Below is a small trained network, with its code and all its weights. Each question gives an input and a class and asks what happens when units are switched off, that is, made to give their printed mean instead of their output.

import numpy as np


def w(rows, s, z=0):
    codes = np.array(rows[::2]) - 128.0
    scale = np.full(codes.shape[1], s)
    scale[-1] = z or s
    return codes * scale


def f(y):
    return np.maximum(y, 0)


def log_softmax(a):
    a = a - a.max(-1, keepdims=True)
    return a - np.log(np.exp(a).sum(-1, keepdims=True))


def net(x, mask):
    res = np.array(x, float).reshape(1, 4) / 4 @ E
    y = f(res @ A[0][:, :-1].T + A[0][:, -1])
    res = res + np.where(mask, y, B[0][:, -1]) @ B[0][:, :-1]
    return log_softmax(res[-1] @ U[:, :-1].T + U[:, -1])


A, B = {}, {}
E = w([
[128,173,147,239,134,195,170,131,50,174,138],'x0',
[133,152,217,110,74,177,91,184,194,120,119],'x1',
[128,50,95,100,221,43,81,205,26,85,133],'x2',
[112,7,33,148,11,132,195,24,30,252,63],'x3',
],0.011)
A[0] = w([
[143,119,116,146,125,123,119,115,149,127,133,70],'n1',
[149,99,187,94,89,130,102,153,181,117,98,152],'n2',
[123,118,102,79,123,112,113,110,113,121,141,74],'n3',
[128,138,106,115,90,125,163,64,144,166,121,97],'n4',
[101,92,116,94,82,118,97,99,124,141,114,152],'n5',
[125,83,79,37,141,73,89,129,153,78,112,113],'n6',
[117,154,172,95,129,158,124,127,215,124,120,98],'n7',
[115,113,96,140,71,160,165,42,129,181,89,104],'n8',
[131,187,170,106,144,131,109,126,252,73,154,113],'n9',
[128,90,150,114,86,147,128,170,117,153,112,4],'n10',
[127,157,152,121,166,120,90,163,110,80,136,110],'n11',
[129,115,121,122,126,129,131,140,143,145,145,92],'n12',
[132,105,125,90,118,104,115,128,137,142,105,41],'n13',
[130,123,117,150,93,152,155,83,114,172,108,105],'n14',
[125,157,150,173,131,165,145,122,102,129,130,85],'n15',
[153,123,129,119,131,135,124,108,130,134,151,96],'n16',
],0.019,0.012)
B[0] = w([
[107,102,150,134,109,124,96,164,126,141,100,129],'n1',
[116,199,135,143,145,185,121,122,177,128,106,193],'n2',
[137,75,148,118,124,146,107,138,118,154,128,148],'n3',
[119,105,139,117,138,124,104,176,121,63,184,187],'n4',
[117,154,178,167,119,177,123,105,167,126,86,180],'n5',
[126,6,100,145,104,94,181,65,107,154,105,203],'n6',
[153,175,109,126,151,151,114,115,183,114,145,200],'n7',
[153,120,115,106,161,66,92,166,116,30,220,235],'n8',
[68,183,204,71,95,184,70,55,235,113,121,253],'n9',
[125,182,137,129,155,179,105,121,179,160,145,144],'n10',
[173,103,84,133,133,96,115,155,61,83,202,190],'n11',
[134,129,120,102,147,135,175,142,134,121,129,129],'n12',
[136,147,113,125,156,132,159,205,99,158,116,144],'n13',
[101,91,110,55,89,99,128,14,164,106,141,198],'n14',
[130,72,134,166,115,146,133,124,120,158,76,163],'n15',
[118,116,144,162,152,132,97,121,123,127,113,129],'n16',
],0.012,0.035)
U = w([
[124,183,158,121,117,165,107,103,176,110,135,176],'0',
[131,95,135,146,118,143,140,96,123,197,63,97],'1',
[159,173,122,178,153,118,126,251,54,111,158,98],'2',
[135,97,130,124,123,119,116,104,129,101,150,211],'3',
[103,198,110,28,112,104,188,176,146,151,98,1],'4',
[121,146,123,115,115,108,171,169,186,128,102,17],'5',
[143,204,118,57,97,105,185,129,144,169,119,25],'6',
],0.014,0.009)

Each question gives the input, the list of numbers given to net, and the class t.
The units are the neurons (one row each of A and B). Each row of codes is followed by its name. A weight is (code - 128) times the scale printed after its matrix; where a second scale follows, it is the last column's (A, B and U).
mask holds one flag per neuron, in row order. A switched-off neuron (its flag False) gives its mean, the last column of its row in B, instead of its output. The means were averaged over made-up inputs and are rounded, as every weight is.
A unit's drop is (log p(t) with every unit on - log p(t) with that unit switched off) / (log p(t) with every unit on - log p(t) with every unit switched off).
The circuit of an input: a set's keep is (log p(t) with only the set's units on - log p(t) with every unit switched off) / (log p(t) with every unit on - log p(t) with every unit switched off). Starting from the 12 units with the biggest drops (on a tie, the unit counted first), units are removed one at a time, each time the one whose removal leaves the highest keep (on an exact tie, the one counted first), for as long as the keep stays at least 0.8.
circuit, biggest first: the units of the circuit, biggest drop first
most important unit: the unit with the biggest drop
top k neurons: the k neurons with the biggest drops, biggest first
drop of u: that unit's drop, to one decimal
input [6,-3,-5,6], class 3: most important unit	n14
input [8,-5,1,-7], class 2: top 3 neurons	(n11; n14; n6)
input [8,4,1,1], class 1: circuit, biggest first	(n9; n8; n15)
input [6,-8,2,-8], class 2: top 2 neurons	(n11; n14)
input [-4,1,4,-1], class 1: circuit, biggest first	(n8; n6)
input [-5,-7,2,2], class 1: circuit, biggest first	(n8; n6; n11)
input [5,-5,8,-1], class 2: top 2 neurons	(n9; n14)
input [2,6,5,0], class 2: top 2 neurons	(n9; n14)
input [-1,6,4,3], class 1: top 2 neurons	(n9; n8)
input [5,8,6,-2], class 2: top 3 neurons	(n9; n11; n14)
input [4,-1,8,1], class 2: top 2 neurons	(n9; n14)
input [-2,2,-8,5], class 3: top 2 neurons	(n8; n9)
input [8,2,2,-2], class 2: top 3 neurons	(n9; n14; n6)
input [7,-3,6,-2], class 2: most important unit	n9
input [-4,-6,5,1], class 1: drop of n2	0.0
input [4,3,-6,7], class 3: drop of n14	0.4
input [-8,0,-2,3], class 3: drop of n6	0.4
input [7,-4,-1,0], class 3: drop of n9	0.6
